Below is a small trained network, with its code and all its weights. Each question gives an input and a target symbol and asks what happens when units are switched off, that is, made to give their printed mean instead of their output.

import numpy as np


def w(rows, s, z=0):
    codes = np.array(rows[::2]) - 128.0
    scale = np.full(codes.shape[1], s)
    scale[-1] = z or s
    return codes * scale


def f(y):
    return y / 2 * (1 + np.tanh(0.7978845608 * (y + 0.044715 * y**3)))


def softmax(a):
    e = np.exp(a - a.max(-1, keepdims=True))
    return e / e.sum(-1, keepdims=True)


def log_softmax(a):
    a = a - a.max(-1, keepdims=True)
    return a - np.log(np.exp(a).sum(-1, keepdims=True))


def net(x, mask):
    ids = ['Γβδηθπ'.index(c) for c in x.split()]
    T = len(ids)
    res = E[ids] + P[:T]
    q, k, v = (res @ M[0].T for M in (Q, K, V))
    z = softmax(np.where(np.tri(T) > 0, q @ k.T / 3**0.5, -1e9)) @ v
    res = res + np.where(mask[0], z, O[0][:, -1]) @ O[0][:, :-1]
    y = f(res @ A[0][:, :-1].T + A[0][:, -1])
    res = res + np.where(mask[1:9], y, B[0][:, -1]) @ B[0][:, :-1]
    return log_softmax(res[-1] @ U[:, :-1].T + U[:, -1])


Q, K, V, O, A, B = {}, {}, {}, {}, {}, {}
E = w([
[167,191,107,43,53],'Γ',
[170,145,203,150,47],'β',
[100,215,93,120,73],'δ',
[182,171,80,192,96],'η',
[112,182,145,189,81],'θ',
[252,156,70,99,66],'π',
],0.013)
P = w([
[106,123,78,131,63],'0',
[149,62,202,148,127],'1',
[187,194,206,179,117],'2',
[149,131,181,192,100],'3',
[114,136,117,146,249],'4',
[109,72,141,117,117],'5',
[153,109,108,142,107],'6',
[176,95,155,129,141],'7',
[135,151,234,143,179],'8',
[141,121,129,117,130],'9',
],0.011)
Q[0] = w([
[92,69,111,111,169],'H1',
[152,250,162,129,171],'H1',
[169,140,176,105,225],'H1',
],0.018)
K[0] = w([
[162,124,181,108,201],'H1',
[89,1,93,113,97],'H1',
[77,43,127,87,213],'H1',
],0.015)
V[0] = w([
[50,250,118,85,150],'H1',
[56,113,205,143,100],'H1',
[96,143,65,254,152],'H1',
],0.023)
O[0] = w([
[103,157,76,234,251,14],'H1',
[170,222,81,156,92,33],'H1',
[25,219,160,44,130,246],'H1',
],0.016,0.0013)
A[0] = w([
[115,110,162,96,251,236],'N1',
[192,180,89,158,158,118],'N2',
[116,122,107,190,87,129],'N3',
[67,74,105,156,87,208],'N4',
[107,176,86,156,105,206],'N5',
[104,90,88,196,144,104],'N6',
[159,80,103,183,132,4],'N7',
[131,128,190,121,152,50],'N8',
],0.012,0.0019)
B[0] = w([
[49,88,119,136,80,212],'N1',
[142,153,153,249,108,254],'N2',
[176,105,20,92,84,200],'N3',
[194,124,143,150,179,166],'N4',
[197,82,236,158,147,233],'N5',
[147,138,139,31,116,231],'N6',
[85,169,29,43,169,247],'N7',
[121,130,45,107,169,172],'N8',
],0.011,0.0094)
U = w([
[122,91,78,154,178,199],'Γ',
[159,115,124,152,49,176],'β',
[41,52,94,250,128,155],'δ',
[42,112,143,99,100,8],'η',
[193,203,202,102,230,151],'θ',
[127,2,172,129,162,66],'π',
],0.0035,0.0014)

Each question gives the input, a string of symbols that net reads in full, and the target symbol t.
The units are the heads (3 rows each of Q, K, V and O) and the neurons (one row each of A and B). Each row of codes is followed by its name. A weight is (code - 128) times the scale printed after its matrix; where a second scale follows, it is the last column's (O, A, B and U).
mask holds one flag per unit, heads first, then neurons. A switched-off unit (its flag False) gives its mean, the last column of its rows in O or B, instead of its output. The means were averaged over made-up inputs and are rounded, as every weight is.
A unit's drop is (log p(t) with every unit on - log p(t) with that unit switched off) / (log p(t) with every unit on - log p(t) with every unit switched off).
The circuit of an input: a set's keep is (log p(t) with only the set's units on - log p(t) with every unit switched off) / (log p(t) with every unit on - log p(t) with every unit switched off). Starting from all 9 units, units are removed one at a time, each time the one whose removal leaves the highest keep (on an exact tie, the one counted first), for as long as the keep stays at least 0.8.
circuit, biggest first: the units of the circuit, biggest drop first
unit that matters most: the unit with the biggest drop
top k neurons: the k neurons with the biggest drops, biggest first
drop when u is switched off: that unit's drop, to one decimal
input θ δ θ π Γ θ, target θ: circuit, biggest first : H1; N1
input θ δ β θ δ η Γ, target θ: top 2 neurons : N5; N1
input δ θ π δ β θ β, target δ: circuit, biggest first : H1; N1
input δ δ δ δ δ, target δ: top 2 neurons : N1; N2
input β η θ η η, target η: top neuron : N5
input θ δ δ δ, target θ: circuit, biggest first : H1; N5
input Γ π θ θ, target Γ: circuit, biggest first : H1; N7
input π β θ θ β π, target θ: circuit, biggest first : H1; N5
input η η η β η π δ η π, target η: top 2 neurons : N5; N2
input δ Γ δ β β δ, target δ: top 2 neurons : N2; N1
input δ θ δ η β η β θ β, target η: top 2 neurons : N1; N2
input Γ β δ η β δ δ θ β β, target Γ: top 2 neurons : N7; N6
input Γ β δ η, target Γ: top 3 neurons : N7; N6; N3
input π β Γ, target π: unit that matters most : H1
input θ θ η β η, target θ: top 3 neurons : N5; N1; N3
input π β η β Γ η π θ δ, target π: drop when N7 is switched off : 0.1
input π δ β δ, target π: drop when H1 is switched off : 0.8
input η β π δ, target η: drop when H1 is switched off : 1.2
